In the rows, zero is written as 128.
Facts:
loflu Ω c; dotir Ω b; tozoran Ω c
flufli Ω d; broskir Ω d; trorozu Ω a
faker Ω b; klizal Ω a; govol Ω b
fitim Ω b; dragul Ω d; liso Ω a
pobun Ω d; tuga Ω c; konur Ω a
skiven Ω b; bodi Ω a; teklis Ω c
fliflanol Ω a; skedu Ω a; troror Ω b
skimas Ω a; stulus Ω c; trizuk Ω c
zaki Ω a; ziven Ω e; drovim Ω c
bretrus Ω b; grofak Ω c; gima Ω a
klipo Ω a; pimim Ω d; megoski Ω b
grobel Ω d; drigrun Ω a; tranor Ω a
varidror Ω a; dosil Ω d; petem Ω d
timak Ω d; gitik Ω a; nenul Ω a
nosastu Ω a; skufor Ω b; flidam Ω c
ditu Ω a; stibis Ω a; plopi Ω c
fazon Ω a; fludur Ω c; flopon Ω a
klupu Ω a; totrum Ω b; baplan Ω d
makluk Ω a; tradreter Ω b; rubro Ω a
lunok Ω a; fakli Ω c; kipenir Ω c
flaluplek Ω a; klare Ω b; plokobrin Ω a
trazalis Ω a; mebom Ω a; tonuk Ω c
rustul Ω c; brirul Ω a; pliro Ω a
treskeflam Ω a; plopu Ω b; tremak Ω a
zadar Ω d; kivem Ω c; bevom Ω b
drebok Ω a; greste Ω a; gebim Ω d
lumobus Ω b; kligros Ω b; grigrir Ω b
droror Ω b; pedra Ω e; zegim Ω c
skegaflum Ω a; grokluplun Ω d; vudrim Ω a
dedrum Ω c; sakle Ω e; zomek Ω c
tepok Ω d; skasta Ω a; drudro Ω e
plutrus Ω b; piflomur Ω a; trosas Ω a
stoklem Ω b; skime Ω d; gebre Ω a
tuzin Ω e; beman Ω c; vudra Ω c
todror Ω a; vodrak Ω d; dretrin Ω a
dabroplon Ω c; plipus Ω b; flonaga Ω b
liskima Ω a; naflel Ω c; sadun Ω a
vostonum Ω a; replor Ω a; tustis Ω a
stuskam Ω b; plani Ω c; skimonas Ω b
plugiban Ω b; stipu Ω a; stulor Ω a
kliplen Ω a; podre Ω a; fidrudu Ω b
drelumol Ω c; kitrer Ω b; loflu σ gebre
tozoran σ zadar; tozoran σ zaki; faker σ gebre
klizal σ bretrus; liso σ trosas; babra σ rubro
zaki σ replor; drovim σ govol; drovim σ zomek
bretrus σ debrus; gima σ flugil; gima σ tepok
timak σ replor; gitik σ drebok; flidam σ stulor
flidam σ tustis; flidam σ zaki; stibis σ bevom
stibis σ loflu; stibis σ govol; flugil σ replor
baplan σ flugil; baplan σ faker; klabrubrak σ drebok
rugrafo σ zomek; bevom σ rubro; drebok σ vodrak
lumobus σ flopon; skegaflum σ bevom; tepok σ baplan
plutrus σ zomek; gebre σ rubro; todror σ trosas
vodrak σ ziven; dabroplon σ drelumol; dabroplon σ faker
sadun σ trosas; vostonum σ flugil; replor σ trosas
tustis σ vostonum; tustis σ grofak; drelumol σ sadun
loflu ρ tozoran; dotir ρ fatifam; dotir ρ ditu
dotir ρ trorozu; dotir ρ nipos; tozoran ρ fatifam
tozoran ρ pedra; tozoran ρ fitim; broskir ρ drovim
trorozu ρ loflu; trorozu ρ skiven; govol ρ pedra
fitim ρ trosas; dragul ρ vudra; tuga ρ drovim
tuga ρ trosas; tuga ρ mebom; konur ρ tepok
fliflanol ρ broskir; fliflanol ρ gasker; skedu ρ tuga
skimas ρ grigrir; skimas ρ trosas; skimas ρ baplan
stulus ρ fitim; babra ρ liskima; ziven ρ varidror
drovim ρ fatifam; drovim ρ pedra; bretrus ρ pedra
bretrus ρ tepok; bretrus ρ stoklem; klipo ρ plugiban
pimim ρ bevom; pimim ρ fidrudu; grobel ρ tradreter
drigrun ρ broskir; dosil ρ flonaga; dosil ρ mebom
timak ρ ditu; flidam ρ fitim; flidam ρ tradreter
plopi ρ flidam; plopi ρ skimas; fazon ρ trosas
fludur ρ fitim; fludur ρ mebom; fludur ρ fliflanol
totrum ρ trazalis; baplan ρ fatifam; baplan ρ pedra
baplan ρ drovim; meklelin ρ plugiban; tradreter ρ trazalis
rubro ρ drovim; nipos ρ flesek; plokobrin ρ fidrudu
plokobrin ρ mebom; mebom ρ vudra; klabrubrak ρ ditu
klabrubrak ρ stulus; tonuk ρ rubro; tonuk ρ skedu
rustul ρ vudra; kivem ρ plugiban; kivem ρ skiven
bevom ρ fidrudu; lumobus ρ pimim; lumobus ρ gratipli
grigrir ρ drovim; zegim ρ liskima; grokluplun ρ dretrin
vudrim ρ stuskam; dedrum ρ fatifam; dedrum ρ varidror
sakle ρ drovim; sakle ρ ziven; babrul ρ gima
dobrol ρ kozu; zomek ρ mebom; tepok ρ stuskam
tepok ρ vudrim; skasta ρ gima; skasta ρ todror
gasker ρ trazalis; piflomur ρ vudrim; stoklem ρ trosas
stoklem ρ mebom; gebre ρ rugrafo; gebre ρ totrum
gebre ρ nipos; vudra ρ fitim; vudra ρ varidror
vudra ρ dretrin; vudra ρ tepok; todror ρ skiven
vodrak ρ pedra; dretrin ρ trazalis; debrus ρ bevom
debrus ρ baplan; liskima ρ stuskam; liskima ρ trazalis
breflas ρ vudra; breflas ρ broskir; fatifam ρ trosas
vostonum ρ liskima; vostonum ρ flesek; tustis ρ tuga
stuskam ρ fitim; vozu ρ fitim; kliplen ρ konur
podre ρ grokluplun; fidrudu ρ tradreter; fidrudu ρ skedu
drelumol ρ trosas; kitrer ρ fitim; loflu κ truvoklem
dotir κ nuskuvus; tozoran κ sigak; flufli κ nipos
broskir κ truvoklem; trorozu κ flesek; faker κ ziske
klizal κ gasker; govol κ babrul; fitim κ maska
dragul κ ziske; liso κ kluskefi; pobun κ rugrafo
tuga κ meklelin; konur κ flugil; skiven κ nuskuvus
bodi κ rugrafo; teklis κ truvoklem; fliflanol κ breflas
skedu κ fatifam; troror κ fatifam; skimas κ rugrafo
stulus κ fatifam; trizuk κ vozu; zaki κ babrul
ziven κ gasker; drovim κ fatifam; bretrus κ ziske
grofak κ kozu; gima κ zusul; klipo κ gasker
pimim κ fatifam; megoski κ breflas; grobel κ sigak
drigrun κ rugrafo; tranor κ fatifam; varidror κ stegrur
dosil κ maska; petem κ debrus; timak κ babra
gitik κ nidis; nenul κ stegrur; nosastu κ fatifam
skufor κ nipos; flidam κ dobrol; ditu κ rugrafo
stibis κ nidis; plopi κ sigak; fazon κ dobrol
fludur κ truvoklem; flopon κ fatifam; klupu κ babrul
totrum κ flugil; baplan κ maska; makluk κ fatifam
tradreter κ truvoklem; rubro κ vozu; lunok κ zusul
fakli κ meklelin; kipenir κ fatifam; flaluplek κ stegrur
klare κ meklelin; plokobrin κ nuskuvus; trazalis κ breflas
mebom κ ziske; tonuk κ ziske; rustul κ fatifam
brirul κ zusul; pliro κ flesek; treskeflam κ zusul
plopu κ babrul; tremak κ flugil; zadar κ babrul
kivem κ ziske; bevom κ gratipli; drebok κ ziske
greste κ sigak; gebim κ truvoklem; lumobus κ meklelin
kligros κ kluskefi; grigrir κ nuskuvus; droror κ stegrur
pedra κ nuskuvus; zegim κ vozu; skegaflum κ breflas
grokluplun κ nuskuvus; vudrim κ zusul; dedrum κ gasker
sakle κ babrul; zomek κ nipos; tepok κ klabrubrak
skasta κ kozu; drudro κ gratipli; plutrus κ dobrol
piflomur κ babrul; trosas κ flugil; stoklem κ nuskuvus
skime κ ziske; gebre κ nidis; tuzin κ dobrol
beman κ ziske; vudra κ vozu; todror κ nuskuvus
vodrak κ rugrafo; dretrin κ zusul; dabroplon κ zusul
plipus κ nuskuvus; flonaga κ meklelin; liskima κ rugrafo
naflel κ klabrubrak; sadun κ babrul; vostonum κ ziske
replor κ babrul; tustis κ rugrafo; stuskam κ nidis
plani κ nuskuvus; skimonas κ meklelin; plugiban κ nidis
stipu κ gratipli; stulor κ nuskuvus; kliplen κ babrul
podre κ nipos; fidrudu κ kluskefi; drelumol κ vozu
kitrer κ zusul

Known rows:
[186  94 129 200 152 113 142 140 130 116 123 130 137 125 122 128 124 137
 128 131 123 128 123 122 140 120 143 114  78 145 125 133 118 149 136 121
 127 102 137 109 142 118 134 127 135 126 120 147] : flopon
[ 54 197  96 168 107 115 126 133 129 142 150 144 127  84 141 132 110 117
 117 134 141 118 116 118 128 100 119 114 100 134 140 137 136  97 118 118
 123 159 133  94 100 111 139 142 109 151  97 119] : stegrur
[163 107 122 144 139 125 147 130 132 127 128 123 134 111 128 131 132 131
 126 116 128 133 130 132 145 124 137 112 117 130 123 132 126 137 121 127
 123 106 121 119 148 129 138 129 129 138 127 127] : varidror
[ 96 118 112 102 108 130 119 137 134 151 126 128 123 152 150 123 131 140
 130 122 120 139 135 130 114 136 110 126 137 130 122 139 128 144 143 129
 119 146 118 153 141 139 122 124 139 118 143 139] : dragul
[173 125 152  71 154 124 158 133 125 121 116 116 121 119 126 132 125 136
 135 123 125 122 136 132 138 124 161 121 101 101 131 120 138 122 136 126
 130  77 135 116 123 125 122 128 123 152 126 119] : skegaflum
[146 122 105  40 140 132 153 103 116 122 117  88 131  87 124 138 124 118
 165 130 120 112 153 136 124 127 125  78  87  96 136  84 125 114 154 119
 133  63 125 115 136 117 114 132 140 104 141 110] : sadun
[118 124 100 119 109 125 146 142 137 144 126 124 120 113 152 128 129 135
 137 111 124 139 130 119 131 122 133 101 143 122 123 161 132 150 130 125
 119 134 123 134 139 136 124 133 134 129 151 126] : skime
[173 113 129 125 149 135 114 129 122 116 129 125 124 135 107 123 142 124
 122 105 137 126 123 135 144 147 122 140 178 146 131  98 114 124 104 144
 133 144 127 149 154 137 134 120 133 115 111 120] : dotir
[ 38 196 107 149 107 120 102 127 128 148 148 145 127 119 139 130 111 122
 113 140 138 116 119 126 114 110 100 138  99 143 138 113 131  93 129 122
 124 179 126 107 104 118 135 133 119 145  88 130] : nipos
[131 120  99 136 115 123 145 148 133 140 126 127 119 115 153 126 130 136
 135 111 124 136 123 114 135 121 136 101 142 127 126 156 128 146 130 126
 122 140 129 135 139 132 124 132 132 119 144 130] : flufli
[113 143 142  74 135 131 115 128 142 140 128 122 128 141 131 130 134 144
 142 103 125 126 130 130 125 137 105 134 135 147 119 105 119 154 113 129
 124 146 115 136 147 162 131 120 161 143 123 120] : sakle
[ 55 197  96 169 108 115 126 133 129 142 149 144 126  84 142 133 109 117
 117 134 141 118 117 118 129 100 119 114 100 134 141 138 136  98 118 118
 123 160 133  93 101 111 139 142 110 152  98 119] : gratipli
[122 132 140 153 135 117 105 147 113 113 146 130 151 154 109 104 154 124
 123 170 132 143 147 159 103 157  82 126 117 147 125 152 114 138 123 127
 123  39 151 193 128 125 147 131 108 112 140  99] : fitim
[125 113 131 170  91 149 136 119 131 116 126 139 130 116 132 127 131 113
 134 123 126 137 117 112 133 124 158 124 180 120 123 178 138 139 121 127
 141 158 129 130 121 119 119 137 126 107 166 131] : naflel
[146 108 133 126 141 130 124 124 131 132 127 125 136 141 124 128 135 135
 122 121 125 131 132 139 132 134 120 134 115 137 122 110 122 133 129 130
 124 123 117 131 150 134 136 121 137 132 119 136] : skasta
[ 52 197  96 169 107 115 126 134 129 142 150 144 126  84 141 133 110 117
 117 133 141 118 115 118 130  99 120 113 100 135 140 137 135  97 119 118
 122 160 133  94 101 111 138 142 109 152  96 118] : kozu
[ 98 114 143 133  84 156 114 107 134 126 124 139 133 147 128 126 131 117
 132 128 123 138 126 123 115 136 137 146 182 122 119 162 139 139 127 130
 138 169 116 142 124 130 115 130 135 108 165 137] : kivem
[169 125 142  88 157 127 155 122 130 132 117 112 118 125 118 135 136 134
 131 155 128 117 140 125 160 123 157 107  93  98 134 111 138 130 134 125
 137  66 141 118 120 131 127 117 114 150 135 127] : gitik
[153  58 111 127 129 137 116 110 132 145 112 124 124 166 123 136 117 135
 107 123 122 135 138 144 127 132 130 151 111 127 121  99 128 119 163 140
 118 161  93 118 164 122 121 115 133 128 114 178] : dretrin
[141 136 165  48 149 132 117 114 131 121 115 113 117 150  91 132 129 132
 140 153 132 120 149 138 121 145 122 147 125 111 130 105 131 139 126 135
 135  82 131 136 118 150 119 116 129 146 134 118] : bretrus

Rows:
No name comes twice in this set of rows, the named rows included.
[143 112 139 116 142 132 122 122 134 132 127 124 136 144 121 130 134 137
 126 116 124 129 132 138 130 135 118 138 117 140 121 102 122 136 125 131
 124 128 115 129 151 140 135 120 144 136 118 134] : drigrun
[130 119 122 114 132 127 120 132 134 145 127 125 124 148 130 125 135 141
 128 128 125 129 132 131 135 134 118 121 117 139 126 113 122 143 131 130
 125 130 124 143 147 139 130 118 138 130 124 140] : ziven
[ 21 187 100 169 101 111  98 140 113 148 158 150 139 133 147 115 123 119
 103 174 135 127 129 142 100 119  83 129  79 140 139 135 130  84 145 118
 117 126 140 143  94 100 142 138  93 128 101 124] : vozu
[ 86 164 181 118 106 152  99 118 132 115 138 143 144 153 127 117 150 123
 145 123 122 126 115 120 112 148 112 153 187 146 120 141 123 149  97 124
 149 155 140 163 112 149 127 128 154 105 155 105] : tuga
[157 111 119 137 128 129 138 124 135 116 125 121 128 104 100 133 125 121
 134 124 139 138 140 134 134 130 133 117 141 127 124 155 129 150 113 134
 123 101 118 122 147 135 132 132 125 143 139 118] : plopu
[153 132 142  71 151 134 154 112 137 145 116 108 114 130 106 137 140 134
 131 175 130 114 150 126 172 123 163  98  83  88 137 113 146 139 133 124
 143  48 139 120 119 138 127 111 109 164 144 127] : drebok
[133 104 132 111 134 134 124 119 134 137 127 122 136 142 124 130 132 134
 123 125 124 135 140 145 126 135 117 134 114 131 119 117 126 134 132 130
 120 117 109 132 151 137 134 122 136 139 126 135] : piflomur
[ 95 143 178  87 117 142 111 117 116 115 122 131 130 169 136 119 142 122
 139 160 118 126 127 124 102 149 123 159 168 107 126 133 134 125 135 126
 144 122 150 164  82 132 113 126 125  95 168 117] : tozoran
[163 111 130 117 154 133 122 131 120 130 131 125 132 147 134 122 150 133
 114 104 127 128 121 139 148 141 123 136 151 143 128  84 116 111 117 137
 129 141 124 150 154 133 139 117 133 118 107 129] : plokobrin
[ 45 150  87 152  98 126  95 114 129 160 135 147 115 139 137 137  95 122
  99 142 135 119 123 129 113 107 112 153  95 135 138 101 137  79 156 131
 119 215 105  93 117 105 122 127 115 140  82 169] : gasker
[152 112 121 128 132 128 149 126 136 129 128 120 135 107 126 134 132 130
 128 116 129 136 136 135 142 123 137 111 118 123 120 140 130 141 121 127
 121 100 115 118 148 134 138 130 130 148 135 122] : klupu

Now the same nodes, written a new way:
Known rows:
[120 150 139 120 119 140 140 114 136 137 132 126 139] : stibis
[157 106 198 134 154 144 125 157 184 116 150 111 116] : totrum
[114 132  97 103 201  76 186 132 123 151 106 187 104] : fatifam
[139 179 116 107 182 169 127 164 111 103 146 187 139] : makluk
[162 180 202 135  98 136  90 101 134 191 148  62 119] : plipus
[148 134 139  93 139 146 137 108 114 133 125 111 119] : drudro
[151 170 175 140 165 120 146 134 141 151 132 117 111] : govol
[138 119 178  82 165 123 109 112 183 150  87 133 125] : tepok
[132  70 134 123 120 118 178  91 124 154 116 148 118] : zusul
[164 187 167  90 123 141 120  62 134 183 158  43 105] : pedra
[133  66 135 125 117 118 180  90 122 151 115 148 119] : flesek
[ 95 138 133 131 136 163 134 119 129 153 133 117 121] : liso
[145 197 188 118 123  80  89 117 142 214 138  56 100] : stoklem
[113 151 144 103 151  38  90 184 124 185  92 123 102] : fitim
[169 159 175 107 209 131 176  80 175 167 115 127  85] : broskir
[138 140 140 118 128 135 136 119 121 145 146 129 128] : varidror
[149 147 174 143 134 137 130 133 116 147 118 127 123] : flonaga
[136 139 136 119 127 135 138 117 120 144 154 130 131] : grofak
[147 101 166 108 149 145 124 145 191 114 180 112 122] : dretrin
[132 123 143 102 141 116 116 145 155 140 155 119 120] : vudrim

Rows:
No name comes twice in this set of rows, the named rows included.
[151 163 143  92 180 132 159 104 142 137 142  98 103] : sakle
[143 100 162 105 147 136 117 151 188 116 175 112 122] : liskima
[117 146 157 108 150 127 126 115 156 130 151 118 158] : vostonum
[ 98 127 133  93 139  92 107 148 162 144 141 119 136] : flidam
[136 182 119 104 207 147 137 170 136 104 155 178 128] : skedu
[164 209 206 142 152 112 140  86 167 199 166  46  94] : grigrir
[164 117 173  91 165 140 120 111 165 156 101 137 103] : grobel
[112 168  97  76 189 106  89 207 129 120 141 184 130] : stulus
[120 234 116 121 252 132 204 129 164 111 164 165 123] : drovim
[115  73 133 117 112 112 187 104 179 136 107 139 110] : babra
[150 185 150 131 188 164 121 180 110 106 117 185 135] : troror
[128 162 132 112 159  97 147 122 132 163 147 121 111] : skimas
[126 124 164 107 144  73  86 186 149 156 112 117 109] : stuskam
[131 140 162 115 145  84  99 170 135 160 110 121 112] : kitrer

